Below is a small trained network, with its code and all its weights. Each question gives an input and a class and asks what happens when units are switched off, that is, made to give their printed mean instead of their output.

import numpy as np


def w(rows, s, z=0):
    codes = np.array(rows[::2]) - 128.0
    scale = np.full(codes.shape[1], s)
    scale[-1] = z or s
    return codes * scale


def f(y):
    return y / 2 * (1 + np.tanh(0.7978845608 * (y + 0.044715 * y**3)))


def log_softmax(a):
    a = a - a.max(-1, keepdims=True)
    return a - np.log(np.exp(a).sum(-1, keepdims=True))


def net(x, mask):
    res = np.array(x, float).reshape(1, 5) / 4 @ E
    y = f(res @ A[0][:, :-1].T + A[0][:, -1])
    res = res + np.where(mask, y, B[0][:, -1]) @ B[0][:, :-1]
    return log_softmax(res[-1] @ U[:, :-1].T + U[:, -1])


A, B = {}, {}
E = w([
[102,157,129,169,137,93,254,4,143,113],'x0',
[121,137,109,80,24,216,113,157,196,97],'x1',
[95,84,116,201,134,211,237,201,61,202],'x2',
[206,57,153,229,60,121,129,92,111,77],'x3',
[192,214,33,158,201,80,134,177,96,108],'x4',
],0.0094)
A[0] = w([
[116,140,130,107,100,128,113,107,148,106,113],'neuron 1',
[114,149,99,70,159,126,160,142,130,156,219],'neuron 2',
[118,104,124,83,99,105,87,90,118,118,163],'neuron 3',
[87,150,95,136,211,163,204,224,83,149,190],'neuron 4',
[166,129,109,77,130,118,112,170,194,94,153],'neuron 5',
[173,100,128,254,87,118,146,173,102,103,168],'neuron 6',
[119,113,108,130,147,185,153,188,93,183,203],'neuron 7',
[94,98,120,98,70,193,216,93,170,150,250],'neuron 8',
[165,161,101,70,76,125,75,185,155,122,190],'neuron 9',
[90,150,117,88,118,206,155,178,109,167,113],'neuron 10',
[111,133,179,139,189,35,50,67,143,167,137],'neuron 11',
[85,136,143,31,68,227,154,132,186,115,167],'neuron 12',
[109,110,186,134,189,69,82,44,100,141,242],'neuron 13',
[139,159,119,43,61,133,151,115,197,117,168],'neuron 14',
[135,100,146,189,90,150,142,76,95,132,159],'neuron 15',
[90,111,165,71,172,78,98,63,138,109,252],'neuron 16',
[193,103,141,227,86,111,160,77,115,130,133],'neuron 17',
[70,136,103,113,88,144,203,78,162,151,56],'neuron 18',
[109,121,112,86,113,169,86,215,140,131,207],'neuron 19',
[122,130,108,144,168,171,197,149,107,161,221],'neuron 20',
[155,88,143,57,162,62,115,69,86,121,47],'neuron 21',
[100,116,170,124,135,13,99,94,119,148,130],'neuron 22',
[208,117,139,106,116,120,12,176,78,130,123],'neuron 23',
[139,130,96,144,199,143,162,151,139,149,98],'neuron 24',
[143,123,125,83,110,131,152,163,129,159,73],'neuron 25',
[95,125,116,174,238,105,174,164,52,153,183],'neuron 26',
[162,148,91,130,120,110,96,190,96,147,127],'neuron 27',
[134,132,104,115,141,66,121,74,113,150,220],'neuron 28',
[140,137,104,119,175,104,201,199,90,149,119],'neuron 29',
[137,123,102,114,129,95,16,166,151,87,233],'neuron 30',
[148,198,56,16,89,182,83,117,199,90,83],'neuron 31',
],0.0093,0.0029)
B[0] = w([
[122,144,131,102,114,140,133,106,134,134,154],'neuron 1',
[132,125,124,117,105,114,123,81,118,176,182],'neuron 2',
[141,168,118,120,138,133,87,99,104,136,172],'neuron 3',
[169,166,103,105,96,130,185,155,153,247,242],'neuron 4',
[109,140,100,137,83,128,73,120,117,125,191],'neuron 5',
[161,52,85,145,120,82,176,157,112,65,219],'neuron 6',
[110,74,128,125,162,73,177,177,124,183,214],'neuron 7',
[94,179,194,146,168,200,195,96,111,120,220],'neuron 8',
[70,133,55,144,106,165,56,134,137,120,225],'neuron 9',
[50,100,136,114,154,76,139,171,125,180,196],'neuron 10',
[162,101,194,81,167,91,52,134,141,150,223],'neuron 11',
[1,118,175,125,160,136,131,118,137,130,227],'neuron 12',
[192,104,143,70,169,78,115,100,103,133,226],'neuron 13',
[66,180,120,120,115,124,114,74,114,122,199],'neuron 14',
[141,136,94,132,147,111,189,119,114,41,189],'neuron 15',
[160,120,148,79,158,110,88,59,125,132,219],'neuron 16',
[142,74,113,141,89,80,187,101,89,47,214],'neuron 17',
[135,204,197,147,143,193,148,138,135,126,188],'neuron 18',
[75,78,84,125,149,118,97,196,121,139,222],'neuron 19',
[118,135,120,127,100,101,187,114,128,172,205],'neuron 20',
[141,115,191,99,130,97,75,146,121,145,181],'neuron 21',
[158,110,160,96,165,78,94,124,142,116,197],'neuron 22',
[178,156,126,190,160,207,54,199,151,102,244],'neuron 23',
[158,157,115,139,106,129,130,123,148,156,169],'neuron 24',
[102,105,141,151,131,106,120,118,137,153,142],'neuron 25',
[194,184,102,120,85,103,165,121,151,168,246],'neuron 26',
[165,161,128,173,123,170,123,150,145,159,189],'neuron 27',
[162,87,158,103,149,140,131,131,104,138,191],'neuron 28',
[167,157,130,133,105,112,148,138,147,185,197],'neuron 29',
[155,127,95,167,113,176,20,160,148,116,242],'neuron 30',
[55,107,46,92,56,103,84,67,134,109,240],'neuron 31',
],0.017,0.012)
U = w([
[203,135,173,50,195,64,57,79,98,83,216],'0',
[126,174,169,143,103,101,117,127,125,98,6],'1',
[69,221,200,133,151,192,177,55,77,58,143],'2',
[192,90,98,207,102,88,198,124,36,2,206],'3',
[189,124,81,220,141,183,66,216,136,72,75],'4',
[184,210,81,138,74,67,201,152,131,203,169],'5',
[24,91,142,130,183,134,162,178,95,142,82],'6',
[73,161,38,99,54,142,42,88,142,75,65],'7',
],0.0075,0.0023)

Each question gives the input, the list of numbers given to net, and the class t.
The units are the neurons (one row each of A and B). Each row of codes is followed by its name. A weight is (code - 128) times the scale printed after its matrix; where a second scale follows, it is the last column's (A, B and U).
mask holds one flag per neuron, in row order. A switched-off neuron (its flag False) gives its mean, the last column of its row in B, instead of its output. The means were averaged over made-up inputs and are rounded, as every weight is.
A unit's drop is (log p(t) with every unit on - log p(t) with that unit switched off) / (log p(t) with every unit on - log p(t) with every unit switched off).
The circuit of an input: a set's keep is (log p(t) with only the set's units on - log p(t) with every unit switched off) / (log p(t) with every unit on - log p(t) with every unit switched off). Starting from the 12 units with the biggest drops (on a tie, the unit counted first), units are removed one at a time, each time the one whose removal leaves the highest keep (on an exact tie, the one counted first), for as long as the keep stays at least 0.8.
circuit, biggest first: the units of the circuit, biggest drop first
unit that matters most: the unit with the biggest drop
top k neurons: the k neurons with the biggest drops, biggest first
drop when u is switched off: that unit's drop, to one decimal
input [-5,-2,1,-7,-2], class 6: unit that matters most : neuron 19
input [-2,-3,5,-7,-6], class 5: top 3 neurons : (neuron 4; neuron 26; neuron 20)
input [-3,0,-1,-7,-7], class 6: top 2 neurons : (neuron 12; neuron 10)
input [3,-3,3,-8,-8], class 2: top 3 neurons : (neuron 8; neuron 18; neuron 19)
input [-2,1,-8,4,8], class 7: top 4 neurons : (neuron 31; neuron 9; neuron 5; neuron 7)
input [3,0,-4,8,-6], class 3: top 2 neurons : (neuron 17; neuron 15)
input [-4,1,-8,8,-3], class 7: top 4 neurons : (neuron 9; neuron 31; neuron 30; neuron 14)
input [-8,-7,3,-3,-8], class 6: top 2 neurons : (neuron 19; neuron 7)
input [-5,5,-2,4,5], class 4: top 3 neurons : (neuron 23; neuron 30; neuron 27)
input [-3,0,7,3,-5], class 6: top 2 neurons : (neuron 10; neuron 7)
input [0,4,1,-7,-6], class 6: top 2 neurons : (neuron 10; neuron 19)
input [7,2,-3,7,-7], class 2: top 2 neurons : (neuron 8; neuron 18)
input [7,-8,3,4,-5], class 3: drop when neuron 17 is switched off : 0.4
input [-4,4,-2,6,2], class 4: circuit, biggest first : (neuron 23)
input [-5,-3,7,-5,-5], class 5: drop when neuron 4 is switched off : 1.1
input [8,8,-4,3,-2], class 2: drop when neuron 27 is switched off : 0.0
input [5,8,4,0,2], class 2: drop when neuron 8 is switched off : 0.1
